Below are the code and all the weights of a small trained network. Each question names an input and a class and asks about switching units off, where a switched-off unit gives its printed mean instead of its output.

import numpy as np


def w(rows, s, z=0):
    codes = np.array(rows[::2]) - 128.0
    scale = np.full(codes.shape[1], s)
    scale[-1] = z or s
    return codes * scale


def norm(h):
    return h / np.sqrt((h * h).mean(-1, keepdims=True) + 1e-5)


def f(y):
    return y / 2 * (1 + np.tanh(0.7978845608 * (y + 0.044715 * y**3)))


def log_softmax(a):
    a = a - a.max(-1, keepdims=True)
    return a - np.log(np.exp(a).sum(-1, keepdims=True))


def net(x, mask):
    res = np.array(x, float).reshape(1, 3) / 4 @ E
    u = 0
    for l in range(4):
        y = f(norm(res) @ A[l][:, :-1].T + A[l][:, -1])
        res = res + np.where(mask[u : u + 8], y, B[l][:, -1]) @ B[l][:, :-1]
        u += 8
    return log_softmax(norm(res)[-1] @ U[:, :-1].T + U[:, -1])


A, B = {}, {}
E = w([
[85,30,77,201,122,135,138,51,203],'x0',
[13,113,185,163,182,155,109,132,68],'x1',
[167,240,127,200,171,133,17,3,134],'x2',
],0.0021)
A[0] = w([
[13,108,211,221,150,152,118,166,60,26],'L0N1',
[108,51,164,136,37,116,245,223,153,112],'L0N2',
[125,143,122,129,143,175,170,119,128,95],'L0N3',
[83,88,217,166,184,128,182,98,56,6],'L0N4',
[158,255,164,50,108,111,124,215,41,81],'L0N5',
[76,52,46,180,121,130,164,59,217,11],'L0N6',
[251,136,39,123,36,45,140,175,229,44],'L0N7',
[52,37,40,212,97,119,107,95,237,28],'L0N8',
],0.0028,0.0017)
B[0] = w([
[118,142,134,70,153,252,86,130,201,170],'L0N1',
[106,191,70,178,127,110,123,104,106,252],'L0N2',
[135,111,141,138,93,127,80,150,124,116],'L0N3',
[141,116,117,76,176,144,66,126,143,126],'L0N4',
[174,35,215,209,135,133,189,74,103,235],'L0N5',
[187,84,188,177,131,153,171,106,77,194],'L0N6',
[130,153,136,71,187,235,70,122,187,224],'L0N7',
[178,150,221,158,123,149,182,98,35,217],'L0N8',
],0.0041,0.0023)
A[1] = w([
[123,139,171,178,109,151,156,121,147,38],'L1N1',
[103,249,67,254,163,126,93,71,157,180],'L1N2',
[143,79,189,87,126,128,237,121,49,29],'L1N3',
[167,121,251,88,134,69,130,171,76,92],'L1N4',
[175,74,180,126,131,139,110,102,75,60],'L1N5',
[78,27,76,89,107,82,186,213,129,31],'L1N6',
[219,156,76,146,34,90,159,139,152,4],'L1N7',
[85,111,43,113,93,152,208,147,100,64],'L1N8',
],0.0027,0.0012)
B[1] = w([
[146,129,151,121,117,126,124,166,116,144],'L1N1',
[133,153,131,89,97,14,136,192,158,253],'L1N2',
[183,155,124,211,143,103,31,118,125,231],'L1N3',
[200,149,121,207,156,163,204,5,72,181],'L1N4',
[153,165,102,147,118,125,183,166,119,182],'L1N5',
[120,198,107,154,147,64,88,135,180,151],'L1N6',
[42,85,163,117,212,197,64,168,96,133],'L1N7',
[159,110,8,85,156,103,61,149,22,149],'L1N8',
],0.0029,0.0014)
A[2] = w([
[86,101,70,91,131,34,161,190,117,21],'L2N1',
[56,114,153,78,158,210,100,130,165,123],'L2N2',
[105,33,138,200,64,126,170,72,118,60],'L2N3',
[95,190,157,139,140,50,72,85,170,101],'L2N4',
[164,194,133,146,118,93,125,94,200,148],'L2N5',
[169,141,201,170,171,131,111,141,86,139],'L2N6',
[41,63,85,54,83,51,102,96,252,6],'L2N7',
[103,100,23,117,120,129,150,210,84,66],'L2N8',
],0.0036,0.0011)
B[2] = w([
[115,221,169,133,77,81,106,109,167,130],'L2N1',
[154,48,19,129,170,174,30,225,130,159],'L2N2',
[217,253,167,169,151,92,186,142,128,202],'L2N3',
[79,68,66,122,104,79,163,217,110,161],'L2N4',
[22,71,126,108,95,115,119,198,72,197],'L2N5',
[147,119,35,168,104,120,201,156,131,251],'L2N6',
[157,181,167,226,60,128,200,113,115,112],'L2N7',
[71,111,160,133,119,46,54,106,120,169],'L2N8',
],0.0032,0.0021)
A[3] = w([
[101,87,150,173,112,137,110,95,137,182],'L3N1',
[64,157,118,118,99,1,114,117,127,16],'L3N2',
[96,142,117,117,142,248,103,158,155,95],'L3N3',
[156,58,185,174,120,138,184,71,125,91],'L3N4',
[180,145,101,43,83,207,124,107,231,2],'L3N5',
[99,114,79,178,93,51,70,192,97,173],'L3N6',
[69,172,97,137,102,13,92,123,122,56],'L3N7',
[152,20,88,126,151,143,150,136,65,142],'L3N8',
],0.0042,0.00079)
B[3] = w([
[171,148,121,60,164,105,164,255,142,145],'L3N1',
[63,101,161,12,45,48,106,144,143,228],'L3N2',
[97,12,79,59,166,153,61,80,207,185],'L3N3',
[164,209,112,134,125,90,143,216,72,251],'L3N4',
[26,45,93,133,228,169,43,127,168,193],'L3N5',
[155,155,133,105,66,74,150,67,178,240],'L3N6',
[103,107,170,50,46,95,143,104,150,238],'L3N7',
[136,167,113,128,51,125,104,20,155,181],'L3N8',
],0.0038,0.0023)
U = w([
[245,208,158,227,145,145,254,143,50,255],'0',
[74,130,151,41,14,18,143,119,158,83],'1',
[81,32,84,91,227,241,53,122,177,32],'2',
],0.0081,0.00076)

Each question gives the input, the list of numbers given to net, and the class t.
The units are the neurons (one row each of A and B). Each row of codes is followed by its name. A weight is (code - 128) times the scale printed after its matrix; where a second scale follows, it is the last column's (A, B and U).
mask holds one flag per neuron, layer by layer. A switched-off neuron (its flag False) gives its mean, the last column of its row in B, instead of its output. The means were averaged over made-up inputs and are rounded, as every weight is.
A unit's drop is (log p(t) with every unit on - log p(t) with that unit switched off) / (log p(t) with every unit on - log p(t) with every unit switched off).
The circuit of an input: a set's keep is (log p(t) with only the set's units on - log p(t) with every unit switched off) / (log p(t) with every unit on - log p(t) with every unit switched off). Starting from the 12 units with the biggest drops (on a tie, the unit counted first), units are removed one at a time, each time the one whose removal leaves the highest keep (on an exact tie, the one counted first), for as long as the keep stays at least 0.8.
circuit, biggest first: the units of the circuit, biggest drop first
most important unit: the unit with the biggest drop
k most important neurons: the k neurons with the biggest drops, biggest first
k most important neurons of layer l: the k neurons of layer l with the biggest drops, biggest first
drop when u is switched off: that unit's drop, to one decimal
input [-4,6,8], class 1: most important unit -> L1N2
input [5,5,-4], class 0: 2 most important neurons of layer 0 -> [L0N7; L0N8]
input [-7,-8,0], class 2: circuit, biggest first -> [L0N7; L3N5]
input [8,-8,-5], class 0: 2 most important neurons of layer 2 -> [L2N3; L2N2]
input [7,6,8], class 1: 2 most important neurons of layer 1 -> [L1N2; L1N4]
input [-8,6,-8], class 0: 3 most important neurons -> [L0N5; L1N4; L1N2]
input [4,-5,0], class 2: 2 most important neurons -> [L0N7; L0N5]
input [-6,7,-1], class 2: 3 most important neurons -> [L0N1; L0N8; L0N6]
input [-5,-8,7], class 2: 3 most important neurons -> [L0N7; L0N2; L3N5]
input [5,-6,3], class 2: 2 most important neurons -> [L0N7; L0N5]
input [-2,-2,-2], class 0: 2 most important neurons -> [L0N1; L0N5]
input [7,-7,0], class 0: 3 most important neurons -> [L0N6; L0N8; L0N1]
input [-2,7,8], class 1: 3 most important neurons -> [L1N2; L0N7; L2N4]
input [3,5,-3], class 2: circuit, biggest first -> [L0N1]
input [-5,-1,7], class 1: 2 most important neurons -> [L0N8; L0N6]
input [3,-4,2], class 2: 2 most important neurons -> [L0N7; L0N5]
input [-8,8,-6], class 0: 4 most important neurons -> [L0N5; L0N7; L1N4; L3N5]
input [3,-6,4], class 2: 2 most important neurons of layer 0 -> [L0N7; L0N2]
input [5,4,-2], class 0: drop when L0N8 is switched off -> 0.1
input [1,-5,-1], class 2: drop when L0N7 is switched off -> 1.1
input [5,-8,-5], class 2: drop when L0N7 is switched off -> 2.7
input [0,-6,8], class 1: most important unit -> L1N2
